Below are the code and all the weights of a small trained network. Each question names an input and a class and asks about switching units off, where a switched-off unit gives its printed mean instead of its output.

import numpy as np


def w(rows, s, z=0):
    codes = np.array(rows[::2]) - 128.0
    scale = np.full(codes.shape[1], s)
    scale[-1] = z or s
    return codes * scale


def f(y):
    return np.maximum(y, 0)


def log_softmax(a):
    a = a - a.max(-1, keepdims=True)
    return a - np.log(np.exp(a).sum(-1, keepdims=True))


def net(x, mask):
    res = np.array(x, float).reshape(1, 8) / 4 @ E
    y = f(res @ A[0][:, :-1].T + A[0][:, -1])
    res = res + np.where(mask, y, B[0][:, -1]) @ B[0][:, :-1]
    return log_softmax(res[-1] @ U[:, :-1].T + U[:, -1])


A, B = {}, {}
E = w([
[131,127,127,129,127,128,130,125,126],'x0',
[135,114,118,122,133,122,110,138,121],'x1',
[146,253,118,194,112,109,69,198,109],'x2',
[86,113,163,120,106,102,139,188,82],'x3',
[124,130,125,121,132,127,124,130,133],'x4',
[99,77,100,184,86,91,124,154,213],'x5',
[63,117,80,184,187,125,143,109,89],'x6',
[184,140,94,119,153,57,190,144,130],'x7',
],0.011)
A[0] = w([
[85,102,100,191,76,86,124,173,218,56],'N1',
[61,114,84,162,215,124,144,109,97,108],'N2',
[94,84,116,184,87,99,107,140,195,72],'N3',
[142,254,101,211,123,130,64,205,118,81],'N4',
[83,107,165,91,104,93,138,163,84,253],'N5',
[77,123,81,170,158,116,128,114,95,116],'N6',
[66,121,131,130,76,213,72,117,115,69],'N7',
[96,140,115,204,181,103,170,105,102,77],'N8',
[73,110,179,135,138,75,124,193,123,203],'N9',
[176,127,115,125,132,70,196,162,128,147],'N10',
[187,127,108,131,188,170,106,105,148,188],'N11',
[192,150,173,86,25,132,139,138,163,83],'N12',
[123,144,90,129,145,112,100,86,191,169],'N13',
[75,130,84,177,174,138,129,125,107,87],'N14',
[69,128,157,141,102,206,58,125,126,70],'N15',
[108,108,105,171,83,93,114,131,199,122],'N16',
[106,166,150,89,144,124,137,137,83,131],'N17',
[159,165,111,143,162,160,114,92,170,217],'N18',
[159,166,92,124,152,40,213,148,128,64],'N19',
[88,142,173,160,93,191,118,124,144,93],'N20',
[127,197,150,78,193,176,106,112,72,74],'N21',
[128,117,139,116,109,108,129,176,84,184],'N22',
],0.0083,0.0067)
B[0] = w([
[194,165,158,67,141,129,166,102,2,183],'N1',
[155,112,185,125,129,133,107,174,174,194],'N2',
[161,152,129,55,156,112,156,100,59,174],'N3',
[86,39,126,84,191,200,207,98,180,246],'N4',
[107,113,87,181,95,161,135,151,145,219],'N5',
[166,129,173,96,134,135,106,212,155,175],'N6',
[112,156,84,119,171,88,96,65,146,179],'N7',
[151,125,163,122,126,109,85,162,155,164],'N8',
[122,137,95,183,67,144,138,132,125,197],'N9',
[103,159,91,148,146,112,98,81,169,184],'N10',
[98,124,121,168,83,172,116,138,113,188],'N11',
[152,113,202,150,176,118,69,182,174,177],'N12',
[123,127,123,175,75,168,131,147,102,176],'N13',
[157,138,188,140,129,100,104,166,148,170],'N14',
[110,142,95,104,156,72,72,79,152,183],'N15',
[149,148,130,89,122,144,150,141,79,181],'N16',
[138,153,116,138,111,141,146,134,91,170],'N17',
[109,168,106,196,58,136,142,153,128,199],'N18',
[97,146,106,126,175,78,75,44,139,172],'N19',
[115,150,90,152,155,79,98,92,132,163],'N20',
[182,176,122,68,109,115,165,122,70,191],'N21',
[126,129,112,170,112,145,110,124,139,176],'N22',
],0.0087,0.011)
U = w([
[161,159,152,58,141,119,154,120,20,68],'0',
[85,32,133,72,179,180,190,101,187,107],'1',
[97,151,68,128,176,35,47,72,158,45],'2',
[158,126,254,129,141,110,56,199,173,49],'3',
[119,121,109,151,102,146,119,147,116,254],'4',
[105,133,107,141,95,137,126,144,137,248],'5',
[107,122,101,149,97,143,118,143,123,224],'6',
[107,135,85,211,46,163,126,149,115,28],'7',
],0.01,0.0056)

Each question gives the input, the list of numbers given to net, and the class t.
The units are the neurons (one row each of A and B). Each row of codes is followed by its name. A weight is (code - 128) times the scale printed after its matrix; where a second scale follows, it is the last column's (A, B and U).
mask holds one flag per neuron, in row order. A switched-off neuron (its flag False) gives its mean, the last column of its row in B, instead of its output. The means were averaged over made-up inputs and are rounded, as every weight is.
A unit's drop is (log p(t) with every unit on - log p(t) with that unit switched off) / (log p(t) with every unit on - log p(t) with every unit switched off).
The circuit of an input: a set's keep is (log p(t) with only the set's units on - log p(t) with every unit switched off) / (log p(t) with every unit on - log p(t) with every unit switched off). Starting from the 12 units with the biggest drops (on a tie, the unit counted first), units are removed one at a time, each time the one whose removal leaves the highest keep (on an exact tie, the one counted first), for as long as the keep stays at least 0.8.
circuit, biggest first: the units of the circuit, biggest drop first
unit that matters most: the unit with the biggest drop
top k neurons: the k neurons with the biggest drops, biggest first
input [-7,2,6,1,-2,5,8,-1], class 3: top 4 neurons -> N14; N6; N8; N2
input [2,2,-3,8,0,6,-1,8], class 2: circuit, biggest first -> N19
input [6,2,-6,-6,-8,5,7,3], class 5: top 2 neurons -> N4; N12
input [-3,-6,5,-7,-1,8,5,5], class 0: top 2 neurons -> N1; N3
input [-7,-6,1,-8,-3,3,-1,3], class 7: circuit, biggest first -> N18; N13
input [6,-8,-1,-6,6,8,-6,-4], class 0: top 3 neurons -> N1; N3; N16
input [6,-1,-7,7,-1,8,-4,-3], class 0: circuit, biggest first -> N1; N3
input [-1,-3,1,-4,1,4,-2,4], class 0: circuit, biggest first -> N1; N5
input [-4,-6,3,6,2,3,2,-8], class 2: circuit, biggest first -> N15; N7
input [1,-4,-5,-1,6,-7,-4,-6], class 0: top 2 neurons -> N21; N4
input [1,-5,5,-4,7,1,7,-7], class 2: top 2 neurons -> N15; N7
input [7,0,-5,8,-3,6,-8,-8], class 2: top 4 neurons -> N7; N15; N20; N4
input [4,2,-1,-3,-3,5,4,0], class 0: circuit, biggest first -> N1; N3; N16
input [-5,-6,-4,7,0,-3,0,-1], class 7: top 3 neurons -> N4; N5; N9
input [-4,7,-4,-8,0,-7,2,1], class 7: circuit, biggest first -> N11; N18
input [5,6,-5,-4,-5,5,-4,3], class 4: top 3 neurons -> N4; N13; N21
input [1,1,-4,-6,0,4,-1,1], class 7: top 3 neurons -> N4; N13; N18
input [3,8,1,8,5,8,-4,8], class 0: circuit, biggest first -> N1
input [3,-4,8,4,3,7,6,-2], class 1: top 2 neurons -> N4; N21
input [0,7,-6,3,-3,-2,-7,-8], class 2: circuit, biggest first -> N4; N7; N15
input [7,-7,-2,0,-4,-5,7,1], class 3: unit that matters most -> N2
input [-3,7,0,7,-5,-6,4,-7], class 2: circuit, biggest first -> N15; N7
